Below are the code and all the weights of a small trained network. Each question names an input and a class and asks about switching units off, where a switched-off unit gives its printed mean instead of its output.

import numpy as np


def w(rows, s, z=0):
    codes = np.array(rows[::2]) - 128.0
    scale = np.full(codes.shape[1], s)
    scale[-1] = z or s
    return codes * scale


def f(y):
    return np.maximum(y, 0)


def log_softmax(a):
    a = a - a.max(-1, keepdims=True)
    return a - np.log(np.exp(a).sum(-1, keepdims=True))


def net(x, mask):
    res = np.array(x, float).reshape(1, 8) / 4 @ E
    y = f(res @ A[0][:, :-1].T + A[0][:, -1])
    res = res + np.where(mask, y, B[0][:, -1]) @ B[0][:, :-1]
    return log_softmax(res[-1] @ U[:, :-1].T + U[:, -1])


A, B = {}, {}
E = w([
[2,80,57,85,99],'x0',
[143,163,118,95,185],'x1',
[209,167,97,32,108],'x2',
[45,207,166,107,128],'x3',
[138,68,69,178,153],'x4',
[220,124,250,105,147],'x5',
[205,10,118,90,113],'x6',
[94,115,225,163,230],'x7',
],0.0055)
A[0] = w([
[127,123,224,146,165,244],'neuron 0',
[145,155,93,131,135,126],'neuron 1',
[145,74,127,86,108,247],'neuron 2',
[130,106,155,102,153,139],'neuron 3',
[143,251,164,139,129,184],'neuron 4',
[109,210,130,128,122,156],'neuron 5',
[44,112,100,110,119,202],'neuron 6',
[136,110,198,180,157,245],'neuron 7',
[173,68,206,138,168,156],'neuron 8',
[189,191,124,100,134,248],'neuron 9',
[64,129,88,160,131,212],'neuron 10',
[164,125,113,111,120,110],'neuron 11',
[65,100,136,208,102,212],'neuron 12',
[141,81,87,147,105,170],'neuron 13',
[120,78,43,2,106,252],'neuron 14',
[135,125,162,133,119,115],'neuron 15',
[113,237,122,102,117,176],'neuron 16',
[206,115,91,116,108,156],'neuron 17',
[124,124,116,67,115,239],'neuron 18',
[231,117,111,118,118,197],'neuron 19',
[141,168,164,81,162,223],'neuron 20',
[139,148,104,112,118,80],'neuron 21',
],0.012,0.0029)
B[0] = w([
[89,87,184,164,168,231],'neuron 0',
[151,144,133,97,132,150],'neuron 1',
[175,130,91,156,132,201],'neuron 2',
[141,108,130,170,146,159],'neuron 3',
[138,91,214,9,141,234],'neuron 4',
[133,124,170,19,114,198],'neuron 5',
[68,108,106,179,15,231],'neuron 6',
[89,113,161,164,202,217],'neuron 7',
[131,102,176,231,212,221],'neuron 8',
[189,140,142,110,157,215],'neuron 9',
[36,183,108,76,106,225],'neuron 10',
[145,169,114,115,139,160],'neuron 11',
[8,189,76,126,153,224],'neuron 12',
[112,187,93,113,143,189],'neuron 13',
[211,76,29,188,11,254],'neuron 14',
[123,108,122,136,157,151],'neuron 15',
[145,100,238,33,88,217],'neuron 16',
[209,204,69,78,161,206],'neuron 17',
[149,100,119,148,99,187],'neuron 18',
[218,185,32,91,199,228],'neuron 19',
[158,96,209,140,144,205],'neuron 20',
[136,132,141,127,118,144],'neuron 21',
],0.016,0.0082)
U = w([
[16,206,128,122,112,213],'0',
[157,114,181,209,255,88],'1',
[226,195,89,129,151,6],'2',
[150,102,230,3,89,195],'3',
[116,126,97,133,10,102],'4',
],0.007,0.0012)

Each question gives the input, the list of numbers given to net, and the class t.
The units are the neurons (one row each of A and B). Each row of codes is followed by its name. A weight is (code - 128) times the scale printed after its matrix; where a second scale follows, it is the last column's (A, B and U).
mask holds one flag per neuron, in row order. A switched-off neuron (its flag False) gives its mean, the last column of its row in B, instead of its output. The means were averaged over made-up inputs and are rounded, as every weight is.
A unit's drop is (log p(t) with every unit on - log p(t) with that unit switched off) / (log p(t) with every unit on - log p(t) with every unit switched off).
The circuit of an input: a set's keep is (log p(t) with only the set's units on - log p(t) with every unit switched off) / (log p(t) with every unit on - log p(t) with every unit switched off). Starting from the 12 units with the biggest drops (on a tie, the unit counted first), units are removed one at a time, each time the one whose removal leaves the highest keep (on an exact tie, the one counted first), for as long as the keep stays at least 0.8.
circuit, biggest first: the units of the circuit, biggest drop first
k most important neurons: the k neurons with the biggest drops, biggest first
drop of u: that unit's drop, to one decimal
input [3,3,1,4,8,4,-6,-6], class 3: circuit, biggest first => (neuron 16)
input [7,-1,0,5,7,2,6,5], class 4: circuit, biggest first => (neuron 14; neuron 6)
input [2,3,-1,8,6,-4,4,0], class 4: circuit, biggest first => (neuron 14; neuron 6)
input [2,8,0,-3,8,2,-8,-1], class 3: circuit, biggest first => (neuron 12; neuron 14; neuron 8)
input [6,-5,6,-8,-5,0,0,-1], class 2: circuit, biggest first => (neuron 17; neuron 16)
input [-8,0,4,8,2,6,5,-4], class 1: 2 most important neurons => (neuron 8; neuron 14)
input [3,0,-6,1,6,-1,1,-5], class 0: 3 most important neurons => (neuron 12; neuron 10; neuron 13)
input [-2,8,7,-3,8,4,0,4], class 1: 3 most important neurons => (neuron 8; neuron 14; neuron 20)
input [-3,-5,4,-1,5,0,8,3], class 2: 2 most important neurons => (neuron 19; neuron 17)
input [0,-4,-5,-2,-2,-7,-4,-5], class 0: 2 most important neurons => (neuron 12; neuron 10)
input [6,-8,-3,5,-4,-6,8,6], class 0: 2 most important neurons => (neuron 12; neuron 10)
input [-6,2,7,7,4,5,2,3], class 1: drop of neuron 8 => 0.3
input [-7,5,6,-8,-7,4,-7,-4], class 3: drop of neuron 4 => 0.8
input [3,-6,6,6,-6,0,6,0], class 4: circuit, biggest first => (neuron 14)
input [-7,-5,1,7,8,-5,-7,2], class 3: drop of neuron 4 => 0.2
